Each row has a hidden stage along a path, written after it and counted from one end. A new block has a new path.
[ 235  244 -168 -175   95 -132 -237 -176   83   -2   48   -5 -126   64
  201 -163 -129  141  299 -232  406 -219  247   41  -16   -9  318   40
 -163  -97 -120 -131   43   66   92 -178  -41]
25
[ -92 -165   10 -210  226  -58 -290  444  162   13 -228  -41  -90  -45
 -216 -173  170 -177  160  -95 -373 -316  -64 -148 -299  102  -60  192
 -547   22  175  353  -14 -163  262  278 -246]
7
[  18  110 -269 -112   39 -176 -298  -27  121   -3  -24  167  -77 -245
 -204 -239  -39  -84  270  -30 -109   38  109 -154 -243  243  -23  103
 -372  103  298  -61  -62  -10  100   43  -89]
7
[-163  -79  117  224 -200  -10   30    6 -154   30 -180   52  214 -248
 -125  176   11 -200 -128   73  -10  114 -163  -84 -105   96  108  -97
   45 -153 -105  239  247  211 -267    6   44]
13
[-211  -82 -102  188 -169  112  -14  310  369  135 -430  110 -209  110
 -309 -154   48 -189   16 -477  -31 -110 -108  104 -265  -76   28  -66
  174 -145  -81  281  285  -21  -44  137    1]
14
[ 190   58 -381 -288   49    3 -279 -158   59 -141  -18 -130   22 -167
  123  -33 -153  143  234  -43  105  -39  -46 -109   84  115  -90  -75
 -327  104  241 -104 -186  -32 -196  -51  -76]
0
[ -86 -168   40  -88   12   72  -56  134 -170  -21 -343 -125  143 -243
  -20   34   21  -76  -36    7 -117 -186 -155  -31   34  110  144  -76
 -287  -65  -34  349   41  -40 -165  241 -101]
17
[  24  -79 -249 -246   21  178 -210  480  600  -52 -361  146 -387  295
 -160 -317  127  -50  251 -546  -14 -336 -184  120 -482 -256 -132  124
 -128    4   42  130  144 -151  296   35   14]
2
[ -61  145 -189   15   64 -149 -125 -171   76   65 -165  125 -108  -92
 -184 -216  -58   34  295 -270  101   10  240   28   33  165  201  -24
 -202   17   25  -23  131  -67   20   93 -117]
18
[  26   66  151  -17  108 -138  -25    8    0   -3   -2   -5  -42  273
  186   79    2   61  152 -198  291 -235   50   38   49 -157  303   18
    2 -205 -351   84  340   73  121 -136  -96]
24
[ -72 -177  140 -109  -56   48 -413  295   20  118 -107    5  181    7
 -372  224  186 -156   72 -121 -226   39 -230 -241 -183   30   89  122
 -230  -64 -112  344   68   13   75   55 -237]
6
[ -75   -6  -36   30 -124   14 -137  255  288   -7 -203  290 -159  -23
 -234 -203  115 -229  111 -208    4  -96  -75    9 -558  -59   26  144
 -100  -43   10   98  244  111  193  -57  128]
7
[-132  137  -77   86  152 -308   16  -19  161   45  -35  313  -93   48
 -292 -106  106  -57  323 -115 -137  236   44  -59 -238   63  -95  120
  -71  -38   25  -63  394   31  202  -24 -120]
8
[-128  -48 -287  -24  -20   54 -125  468  582   91 -410  190 -401  161
 -345 -382   81 -177  177 -505 -195 -195 -107   81 -482  -68 -162   78
  -13  -38  150  189  165 -151  216  181  -52]
9
[-166   67  -82  289  -87 -291  153 -339 -270   13   72  -59  193 -180
   89  255 -250   -9  -34  182   28  251  -19 -169  407  248   42 -274
  164 -105   40    3  196  120 -429   13 -144]
16
[-184   79 -103  439 -211 -359   87 -371 -295    5  251 -101  230 -328
  145  292 -363 -160 -175  378   17  269   22 -325  356  383  -18 -301
  187  -97  223  -19   75  256 -558  -58  -91]
12
[  70  153 -367  -80   44 -135 -182  -95  326  -71   45  100 -221  113
   -9 -156 -121   79  332 -264  150   -5   78  -49  -68   13 -110   -9
  -90   61  184 -202   73  -24   36 -136  -52]
1
[-120  186 -167  470 -338 -263  153 -421 -160  -92  147  132   70 -462
  192   -6 -360 -228 -148  299  272  158  140 -131   -4  309   74 -234
  170  -64  235 -170  142  379 -469 -184  249]
13
[  -1  145  -28   -2   79 -176 -116 -168   11   17  -25   96  -80   68
   12  -99  -59   60  265 -230  262 -111  226   21   73   40  328    6
 -153  -55 -151  -41  208    8  103  -53  -96]
21
[ -30  136 -238  154 -165 -234  -45 -107  161 -100  169  203 -132  -50
   86  -63 -213 -122   81   53  125   54   -3 -146 -155   95  -89  -54
   89    0  226 -197  137  167  -60 -197   80]
5
[ 184  -62   76 -315   25  165 -365  223    2  -61 -217 -153  -40  -81
  205 -165   13  -41   61 -185  269 -620   59   43 -195  -58  433   96
 -474  -87 -151  272 -114    9  125   28   15]
24
[ -14    4 -203  -72    9  -90  -77 -148 -188  -60 -158 -117   75 -353
  115  -77 -201    9   48   94   -9 -120   36  -81  206  276  121 -157
 -296   31  190   90 -116  -49 -256  194 -106]
18
[-123   31  -93   92   62 -256  106 -246 -238   22  -16  -91  159  -44
   55  235 -173  103   81   62  -51  187  -65 -128  464  179   46 -231
   67  -87  -28   50  189  -32 -290   99 -273]
18
[ -55  -86  -53  -87   -3   41 -222  254   77  -16 -306   49  -33 -358
 -181 -268   81 -247   50  -20 -170 -246   -4  -54 -422  175   55  113
 -471   17  202  268  -47   18   51  191   23]
10
[-190 -147  165  102  -59    3 -302  209  -16  211 -179  -37  200  -60
 -454  216  169 -201   31 -162 -228  109 -101 -208  -90  121  131   44
 -140 -124 -137  410  147   39  -65  132 -255]
11
[  38 -134   -4 -226  -57   53 -266  199  -65  -88 -117   29  151 -209
  -64   75   71 -119   33  115 -148  -82 -274 -173 -250   56    0   80
 -335    9   75  196  -32   55   14   25  -41]
5
[   7  -97  -88 -187  -38  126  -89   44 -158  -57 -396  -32  127 -357
  -29  -81   -2  -27   26   -9  -43 -141 -148   31  -57  121  161  -70
 -329   -9   14  236  -25  -30 -162  203   -2]
17
[-190  -41 -146  150 -105   31  -59  339  431  118 -354  173 -262   95
 -334 -231   70 -215   85 -420 -103  -88  -74   60 -389  -40  -58   20
   89 -102   30  217  261  -20   70  114   -9]
11
[  76    9 -205 -117   31 -173 -117 -168 -132 -157  178 -149  149 -102
  244  228 -204   83   86  221    0   52 -162 -256  254  136 -140 -134
 -149   27  202  -63  -59   45 -254  -87 -154]
1
[  74  -62 -229 -343   38   34   30  170  -11 -167 -323  184   48 -267
  -25 -112   74    2  123  137 -256   41 -418    6 -345   11 -222   43
 -232   26  163   58   78  -29   24  100   46]
7
[ -25  119 -129  -56   66 -147 -337  -31  102   80 -111  224  -27 -288
 -403 -265   97 -129  318 -115 -102   86  216 -105 -348  250  104  183
 -459   75  167   18   33   28  166   62  -81]
9
[-117 -151   93   -8  -34   -6 -258  198  -86   87 -175  -52  198 -220
 -274  122  107 -201   -6   22 -248    3 -138 -205 -142  168   67   44
 -276  -67   19  357   32   44  -82  152 -172]
10
[-190  100   -7  219   69 -272   41   -2  126   59  -62  231  -76  -24
 -247 -100   62 -155  190  -91  -82  135   98  -59 -228  105  -23   71
  -45  -77   28   31  374   95   85    3  -64]
10
[ -35  -83 -208 -114  -54   62 -264  446  458  -41 -233  102 -337   67
 -112 -333   13 -206  108 -303  -88 -394  -81  -25 -476  -45  -81  110
 -228   26  226  169   -6  -83  223   92   11]
5
[-107  -69  -56   60  -85   57 -206  230  148   21 -313   34 -103 -329
 -177 -307   24 -300   -3 -117  -56 -309  102  -22 -402  178  121   62
 -377  -13  188  282  -22   49  -12  181   76]
12
[ 106   93  272   -8   87  -98 -205   22   -8   28   81  -60    3  219
  181   77   47  -14  139 -202  422 -338  188    1  -87 -150  456  115
 -122 -245 -416  127  271  193  162 -237  -41]
25
[  53   62 -197 -175    5   -3 -152 -158 -117  -46 -262   60   44 -356
  -47 -197  -68   41  184  -62   75  -61   72   31  -10  194  218  -46
 -371   52   74   32  -44  -36  -93  132  -13]
18
[  67 -110   11  -75 -223  140 -131   74  -11 -142  -48   11  166  -19
  102  265   -6  -53  -48   11  166  -15 -361  -95 -140 -145   16  -57
   31  -80 -122   91  140  195 -180 -221  111]
1
[ -75   25 -229  -37   50 -186  218  -18  -19  -55 -171  174   59  -89
  -74   69  -18   36  122  112 -267  323 -346  -46  -48   54 -296  -93
  134  -71   94  -20  289    4 -127   60  -96]
9
[ -30  -85  -30  -98  -48   65 -149   66 -160  -17 -321   21  190 -489
 -170  -79   71 -152   13  109 -153  -27 -107  -65 -246  212   91   21
 -398   -7   97  252  -23   71 -148  171   19]
12
[-123  144 -286  290  -66 -344   93 -143   81 -102   96   69 -184 -312
  192 -259 -319 -225  -15  211   21 -108  198 -142  -94  318 -116 -115
  -84   13  465 -110   29  141 -192   19   81]
10
[  82   97 -410    3 -100 -199 -111 -138  107 -241  209  -74 -176 -205
  417 -159 -402  -73   22  195  167 -251   62 -193   20  207 -138 -141
 -176  102  500 -200 -197   85 -210 -110   80]
2
[ -89  149 -237  244 -193 -288   37 -226   20   -3  165  183   29  -89
  -30  126 -222  -78   48  107   17  348  -92 -195   27  163 -124 -145
  272  -59  159 -174  205  188 -234 -164  -26]
8
[ 113  141  -61 -182  134 -112 -281 -107   18   17  -47   22  -80   17
   33 -165  -39   94  308 -250  259 -231  256   15   17   52  373   71
 -341  -29 -120   -5   48  -34  165  -24 -128]
23

Each row has a hidden stage along a path, written after it and counted from one end. A new block has a new path.
[ 175  126  203  130  152    4  -57  -29 -178 -244  134  280 -246  353
  -33 -186  -98  -90 -225 -111  136  -79   59  126  -59 -159  -80   -6
  110  -77  -11   62 -120 -188  114 -143   95]
27
[ 110 -282  149  161   23 -147   10 -305  138  158 -110  -14  118  -96
  -90  339   48   38  141  -37 -115   94   25 -122    5  189  -51  111
   -1 -164    0  108  259 -105  -89  170  -44]
5
[-211 -178 -169   89   78  124 -342 -131   53 -131  208  349 -212   39
 -368 -150 -118   -6  -62  -36  117  -43   68  232 -385 -102 -358 -139
  -36  -66  -73 -338  -10  215  160 -476  -31]
17
[ -26   63   80 -109  -51   94   -7  119  -30  164 -274   62 -218   76
  -76 -222  163   17  103  415   -9  350  232   -7  -37  195 -215   44
 -354  188   34 -289 -122  535  155 -346 -234]
9
[ 184    7  -95  -62   38  179  117  194 -233  149 -277   64 -205   30
  118 -267   48  -27   72  389   48  500  170   18   13  125  -19  -31
 -277  211   84 -160   -3  273  163 -238 -178]
1
[-174  104  341  -37 -162   80   -9  -59   39  162 -238  -71 -139  176
 -170 -179  216 -134  -36  419   -3   54  322    6  172  101 -124  152
 -217   71  147 -297 -176  411    8 -166 -137]
18
[ 287  -49  174  134  -21 -115  227  -12  -16  222 -271 -197  100  -47
  173  147  104  -15  141  105  -85  258   28 -189  246  193  126  107
  -43   29  128  146  175 -135  -34  224  -92]
3
[-156 -125 -172  181 -208   53  -41 -120  164  218 -177 -251   54 -182
  -20  -64  -88 -165   79   85   37   87   40   25  162   -2    4  -81
    1   39  202 -374  172    4   31  -65 -141]
1
[ 170  128  -63  183   -7 -117    8  164   59  -32  138 -108  126   10
   29  -58  -80  102  -10 -372  -21  -80 -184 -108    3  -83  -81  -65
  179   48  111   26   49 -327   93  -32    5]
16
[-122  329  175 -101 -293  114  103   -7   14  137 -177 -337   60  232
   80 -360   30 -100 -235   11  -38 -131  184 -117  361  -77   13  142
    7  113  343 -250 -175  -77  -33   71  -44]
26
[  47  299    4  -72  -64  101   34  302 -115   46 -168  -22 -214  179
   89 -452   81  -22  -38  214   84  232   91   -6   42    6 -175  -58
 -208  282  136 -269 -219  306  254 -349 -180]
17
[ 251 -130  106  109   34  -62  132 -158  -56  140 -213  -43   26  -23
  120  148   17  -27   77   75  -58  255   51 -104  133  137   71   89
  -39  -63   66  135  183 -136  -31  173  -64]
1
[ 109  364  355  -38 -164   11  213   77  -85   73 -165 -257   35  324
  145 -257   80  -64 -210   -7  -54  -91  167 -157  384  -25   98  197
   37   83  270   -1 -173 -196  -53  165   12]
27
[ -30 -107 -132  104 -173   92   83   66   71  284 -156 -292  170 -188
  -42  -46   -4  -29  107   99  -69  144   90  -76  172   78   82   12
  -29  107  236 -250  172  -51  -49    4 -101]
2
[-305  109  348  148 -281  -20  -70 -193  217  158 -212 -237  -76  115
 -154 -118  150 -286  -46  297   61 -146  215   37  319   -4  -77   85
  -51   -1  215 -394 -125  264   -2  -83 -131]
19
[ 248 -244 -229  344  100 -140   -2    8   74   22  161  -44  203 -225
  -14  222 -170   87  135 -399  -17   30 -245  -63 -101  -19   22 -126
  241  -68   39  118  352 -488   25   72   36]
4
[  50 -257 -342  234  102  202 -102  248 -121    1  206  155  -36 -164
 -279 -114 -169    1   60   33   77  155   62  212 -212 -104   29 -161
   62   53   55 -248  157  -91   54 -367   17]
0
[ 391   37 -128  -98  245   28   30    2 -253 -163  178  271   20  176
  110 -101 -121  258 -182 -410  -57  118 -132 -121 -246  -69 -175   10
   69  -43  -11  335   43 -363  103   27   90]
20
[ 130 -133  -87  373   -1 -216  -46   27  212   30  183 -137  247 -191
 -110  243 -110   87  138 -426  -57 -131 -229  -87  -28  -27  -19  -74
  274  -84   62   40  257 -429   -9   54   21]
8
[   9  246   99 -113  -75   70   14  242  -56  105 -248   20 -236  157
    3 -342  154   17   47  339   17  294  180  -25   18  127 -221   21
 -311  243   70 -286 -220  485  208 -369 -232]
13
[ 376  -25  235  228  282 -150   -7  155 -128 -172  200  313  -99  156
 -148  127   43  122   40 -121    1   63  -28   14 -189   22  -89   30
   76  -78 -124  278    6 -156   66 -138   70]
15
[-193 -166 -142  135   66   84 -323  -73   83 -113  219  297 -173   16
 -388 -109 -104    8  -24  -55   95  -66   53  212 -353  -90 -328 -127
   -5  -57  -64 -330    0  182  139 -466  -29]
16
[   5   27   95  283 -100 -136  -25   34  183   35  145 -207  214  -31
 -154   82  -23    4    3 -292  -51 -250  -84  -75  112  -77   -7   16
  237  -50  162  -52   81 -326  -56   49   42]
17
[  27  -55  224  187  -48 -174  -44 -100  194   74   28  -70  133  -11
 -202  219   66   67   78 -136 -125 -114   21 -100   35   84  -89  120
   81 -117   40   13   77 -102  -86   41  -17]
12
[ -98  -75 -173  199   43   88 -212  313   50  -46  266  154  -61  -67
 -421 -143  -56   82   75  -29   43  -26   49  168 -284  -74 -190 -129
   20   90    4 -340  -24  127  106 -523  -31]
12
[-157  -29  -57   48   49  156 -268 -225  -61 -197  174  301 -239  220
 -208 -266 -165 -116 -260  -74  159 -127   98  224 -196 -224 -251  -82
   50 -112   17 -247  -90   21  128 -308   38]
25
[  55   60  296   43  -75 -212  -14 -321  179   76 -203  -56    0  116
   58  146   86   12   24  -80  -93   11    6 -171  112  136 -194  137
  -47 -123   18   58   23   26   18  133 -113]
14
[-169 -133 -129  167 -217   39  -28  -78  196  262 -196 -278   73 -199
  -54  -43  -23 -134  128  124   16   97   55   -8  155   60  -16  -65
  -40   76  202 -385  174   76   26  -74 -161]
3
[ 471  -99  118  100  359 -104   19  206 -203 -142  216  404  -44  106
 -163  169   39  297   78 -162  -97  195  -19  -50 -337  104 -126   73
    0  -66 -175  372   53 -147   40 -143   72]
11
[-107 -277 -215  212  145   21 -345  -78   95 -122  213  378 -205  -76
 -362    9 -135   30   89  -60  109   52  -16  229 -440  -42 -337 -188
  -18  -78 -155 -272   99  184  181 -497  -62]
9
[-102 -415 -312  248  136  133 -263   41   36  -12  241  288  -87 -204
 -442   20 -129   26  137   21   87   93   45  236 -411  -18 -183 -186
    0  -26  -70 -310  204  109   91 -462  -19]
5
[ 192 -210   85  121   42  -41   75 -233  -29  126 -149    2   52  -46
   23  200  -18  -19   54   35  -73  192   72  -68   84  110   60  101
   -1 -136   49  114  217 -171  -79  173  -25]
0
[-104  186   55  -14 -223   43   36   61   98  164 -128 -273   88   57
  -11 -222   66  -17  -53    8  -51  -35   79 -116  193    2  -86   55
  -34  130  250 -255  -76   41   29  -46 -104]
18
[ -73 -441 -334  212  190  114 -301  -81   18  -63  211  394 -168 -166
 -377   28 -159   26  118    8  119  151   14  252 -481  -11 -255 -209
  -37  -67 -136 -264  216  142  145 -469  -38]
5
[ 406   51  252   -1  296   43   73   34 -354 -218  195  370 -105  354
  -59  -55  -10  116 -234 -130  -19   35  106    0 -131  -71  -22  148
   77 -118  -33  381  -79 -300  -19   14  175]
25
[ 290 -157  116  286  274 -145  -80  107  -64 -128  168  336 -136   35
 -202  180    9   84  135  -44   37  135  -36   77 -259   53 -121  -45
   38  -83 -162  156   87  -43  100 -229   13]
9
[  -2  -20  153  245  -85 -148  -36    9  206   70  114 -162  205  -43
 -226  161   28   61   59 -223 -110 -206  -18  -92   67    7  -43   78
  167  -77  105  -44   80 -218  -94   30   20]
14
[ 106  321  402  -76 -168  -55  174 -215  -42   77 -278 -223    1  326
  255 -161   97 -119 -232   12  -49  -34  118 -195  415   -4   12  214
   -4  -23  239   82 -142 -142  -22  286  -39]
25
[  83  250  224   47 -184  -99  158  233   98  205 -175 -335  149   45
   20  -70  166   68   73   29 -139   35   67 -217  273  117    3  138
  -43  154  211  -81  -74    1  -17   32 -116]
13
[ -30  -77  182  256  -87 -178  -65 -145  249   58  124 -151  235  -44
 -233  239    8   43   31 -287 -119 -268  -35  -99   70    1  -54   97
  207 -159   96   -2  127 -282 -128  117   47]
15
[-225 -154  -86  220 -239   18  -54 -115  243  268 -194 -294   65 -208
  -99   -8  -10 -185  140  155   32   49   67   17  178   58  -14  -68
  -24   55  202 -425  173  102   18  -82 -165]
3

Each row has a hidden stage along a path, written after it and counted from one end. A new block has a new path.
[  83  -97  -15  151    4  359 -238  131  129   61  302  525 -167  -74
  -44    7  270  224   57  -66  454  138 -175 -183  309  233  -93 -178
  -75   67  -10  173   81  212  -20   35  -34]
10
[  85  -35    8   32  -30  -25  149   28  -23   64 -258 -138  136 -190
   95  -42 -113  -18   49  -96   60   76   58  114 -116  -71   87    2
   75  -49 -289  158   33 -207   50  -69  113]
5
[ 232  -95  235  152 -235  455   50   32   72  110  -87   87 -180 -200
   62  -94   28  176 -276  -88  403  305   -9  288  301 -130  -64 -223
  106   17 -125  135   47  -37  296  -94   43]
2
[ 142  -50   58   64 -185  129   32   88    6   52 -150  -39   15 -263
   52  -86 -135   20 -119  -50  191  111   25  229   63  -91   12 -151
   18   92 -194  147  -55 -131  211 -171  124]
2
[-270   54 -289   16   81 -256  -15  135  -47   46  223   78  318   52
   12  233  -28  -63  369   52 -186 -231 -168 -383 -483  348  152  240
 -197   57  -93  -35 -163    3 -283  123  152]
13
[-272   43   19    6 -106 -300  126  178  -14   44    4 -311  498   61
  169  145 -248 -131  240  145 -179  -95 -214   -7 -553  263  118  197
  -89   86  -80  -45 -245 -243  109   71  269]
0
[-218   80  -37  -56 -130 -384  194  250  -38  119  -47 -447  568  126
  218  124 -130 -131  296   92 -249  -87  -70  -97 -642  353  138  242
 -127   64 -171   39 -218 -310   23  149  364]
6
[ 146  -93  123  147 -168  359   25  -26   68   95   19   94 -172 -172
  -23    3   -3  183 -146  -67  236  232  -53  159  180 -106  -73  -79
   67  -90 -182  -21   95    5  126   10   76]
0
[-117  -57  -22  134  129  115 -220  152  156   10  373  473  104   47
   30   74  199   99  249   71  348   22 -309 -264   87  353   -8  -50
  -74  134   76  146  -26  176  -38   73  -71]
12
[ -94  -60 -344   61  257 -122 -171   -8    3  -38  142  444    6 -193
  -98   72   24  -27  366  -48  104 -188 -146 -330 -100  121   90   56
  -91   61 -143   78   46  118 -330  -53  -84]
11
[-241  -40  310   91    0 -198   93   99  168  -20   19  -53  484   93
  339  -35 -126 -191  270  320  312   45 -385  195 -255  199   77   15
  131  328  186  108 -192 -206  391  -64  -51]
1
[  33  -90 -298    4  -51 -202  -77  -43  -91  -54 -191  107  -77 -470
  -59  -93 -322 -185  141   -5   65 -198    6  102 -168 -209   58  -54
  -56  229 -215   10  -71 -109  -40 -341   30]
0
[ -52  -40 -311   61  245 -136  -92  -13  -21  -43   29  360   63 -252
  -65   40  -41  -70  285  -52   90 -174  -65 -226  -64    9  133   16
  -34   80 -181  137   20   48 -262 -142  -79]
14
[ 144  -75   64  193  -18  479  -41   18   92  116  181  438 -222  -76
  -20   33  264  234  -90  -99  432  217  -78  -78  330   45  -33 -140
   43   -4  -52  131  110  176   -9   26  -64]
15
[ 229  -66  170  158   15  238 -135   16  416   62  520  124   76   36
 -188    8  268  393   77  100  136  445   17  -70  561   17 -260   12
  134 -334 -451  -60  382  175  -44  422  153]
8
[-296  -14  432   86   56 -315  209   82  244  -12   17 -208  705  230
  446  -32  -98 -229  365  425  274  100 -392  219 -338  227  106  110
  241  295  188  106 -177 -285  439   43  -67]
3
[-213   72  -81  -57 -109 -394  160  246  -37  106  -19 -392  541  101
  183  125 -123 -124  321   82 -244 -107  -71 -130 -617  356  125  238
 -143   67 -188   41 -200 -276  -17  142  352]
7
[  68  -75 -218   17 -139  -98  -66   21   13   68   49  138  -97 -235
    7  -87   -6  -86  195   71  186  -68   26  -44 -108   -4  -27  -12
  -74  275 -134    0  -12  -30  -69 -119   64]
8
[ 286  -55  237  106 -142  209  -13   67  282   70  163 -106  104 -101
  -50  -96   78  260 -101   41  157  419  111  194  433  -95 -168 -100
  147 -191 -425   75  221  -29  187  181  190]
5
[  17  -67 -176   76  -20  108 -277  200   71   30  277  427  -58 -133
  -62    5  136  100  153  -31  293  -24 -139 -225  119  269  -48 -138
 -184  178  -42  163  -41  157  -71  -40   49]
10
[  12  -48 -110  141  107  226  -57    4   39   67  162  387  -80  -85
  -47   99  152  135   96  -88  217   44 -109 -208   91   96   45   -7
  -19  -38 -106   85   75  138 -173   41  -48]
14
[ 120  -78  172   91 -178  192 -156  261   90   -6  -37  139   82 -237
   92 -145  -93   53 -136  -18  421  150 -132  256  263   86  -53 -341
  -36  239  -27  322 -138  -69  404 -243   93]
1
[  33  -61   17  101  -77  135   91  -31  -17   67 -103   -3  -18 -185
   16   35 -116   48  -16  -60   85   82  -65  109  -74  -86   31   21
   46  -64 -200  -13   26  -89   49  -35   86]
0
[ -40   28   18   -6 -157 -124  247  114  -91  127 -256 -359  293  -60
  183   49 -163  -76   51  -46  -98   11   29   93 -411   72  148  105
   -8    2 -223   89 -129 -298   90    0  250]
4
[  51  -89   17  109   -4  220 -308  277  147   17  277  468    5  -75
   12  -52  208  153  107  -32  480  103 -217 -141  294  352  -87 -260
 -137  186   27  312  -24  145  107  -39   20]
9
[ -35  -49 -110   49   50  -90   31   16  -73  -16 -210   23  111 -280
   23    8 -240  -78  112  -83   37  -79  -84   68 -176  -60  114   -5
   -3   11 -214  104  -44 -144    8 -176   65]
0
[-177  181 -130   65   40 -198  411  111 -113  154  -39 -204  516   86
  139  265  -59 -133  104   28 -265 -138   67 -170 -470  116  331  235
  -32   81 -145   93 -244 -178 -155   37  200]
20
[-406   98 -289   -5   72 -370   39  191  -63   77  265  -52  470  196
   76  314  -32 -102  462   98 -312 -279 -236 -465 -716  500  185  362
 -249   48  -51  -87 -236  -53 -305  236  232]
12
[  16  -54 -108  162   59  311  -19  -91   74  128  307  357 -190   11
 -101  171  253  236  114  -67  141  115  -97 -296   59   93  -18  128
   -5 -185 -162 -107  178  204 -290  241  -12]
11
[-188  115  178  150  181 -163  287   80  192   60  215   12  646  210
  215  149   79 -100  210  286   90   58 -139  -63  -99  137  212  129
  170  195   24  160 -135  -74   77   83  -24]
20
[  80  -51 -110  114  -42  260 -170  148   42   61  207  400 -111 -153
  -66   20  144  144   -5  -92  295   48  -72 -147  203  152   -8 -159
 -114  108  -75  178  -22  148  -42  -53   33]
14
[-245   65 -111  -17  -50 -282  178  184  -64  140   15 -273  432  151
  170  189  -33  -85  335   38 -214 -109 -120 -233 -643  377  142  285
 -138    7 -133   -4 -154 -211 -119  202  291]
8
[  97 -100   26  129   -4  295 -271  200  150   40  263  481  -87  -93
  -11  -52  238  197   65  -59  491  148 -183 -131  342  267 -103 -242
  -84  117  -15  263   55  168   65  -14   -7]
9
[  64  -75  -50   57  -42  -24  -18   19   -2  -23 -162   53   40 -324
   13  -82 -214  -56   31  -23  155   -1  -35  167    2 -131   44 -106
   29  110 -195  119  -35 -120  116 -223   38]
1
[-212   42 -200   62   84 -108   94   74  -62   90  113   76  238   52
   55  223   17  -28  267  -12 -103 -143 -136 -312 -420  262  175  214
 -112   -2  -89    1 -113  -22 -240  118  106]
14
[ 223  -89  208  147 -228  443   35   42   46  103 -110   97 -181 -222
   52  -89    9  164 -272 -103  394  275  -10  276  277 -117  -47 -227
   84   26 -125  153   34  -39  283 -121   49]
2
[-320  -19  425   96   66 -299  183   75  243  -25   29 -160  678  220
  439  -31 -110 -236  365  432  301   82 -436  215 -335  231  105   98
  230  322  231  100 -190 -267  443   15  -89]
2
[  14  -59 -193   43  148  -63  -15   17  -28   32  -99  171   40 -195
   -7   14    3    1  245 -130  101  -46  -32 -156 -102   50   80   30
  -20  -46 -252  154   98  -49 -194  -40   31]
8
[-212   52   29   10 -130 -262  159  184  -26   58  -58 -349  483   24
  166  121 -254 -120  164  103 -180  -66 -148   45 -501  205  126  161
  -76   72 -123   -1 -241 -268  135   40  285]
1
[ 156  -70  -10   35 -165  126 -188  292   72   50   43  161   24 -196
   26 -124   61   98   -4  -80  336  113  -23   26  195  198  -78 -257
 -128  175 -135  307  -47  -26  173 -115  169]
7
[  44  -41  -76   43   35  -57   96   -7  -77   -1 -305  -43  102 -315
   31  -28 -240  -66   40 -119   32  -27   10  136 -118 -152  131  -33
   54  -22 -283  151  -11 -185   28 -194   64]
2
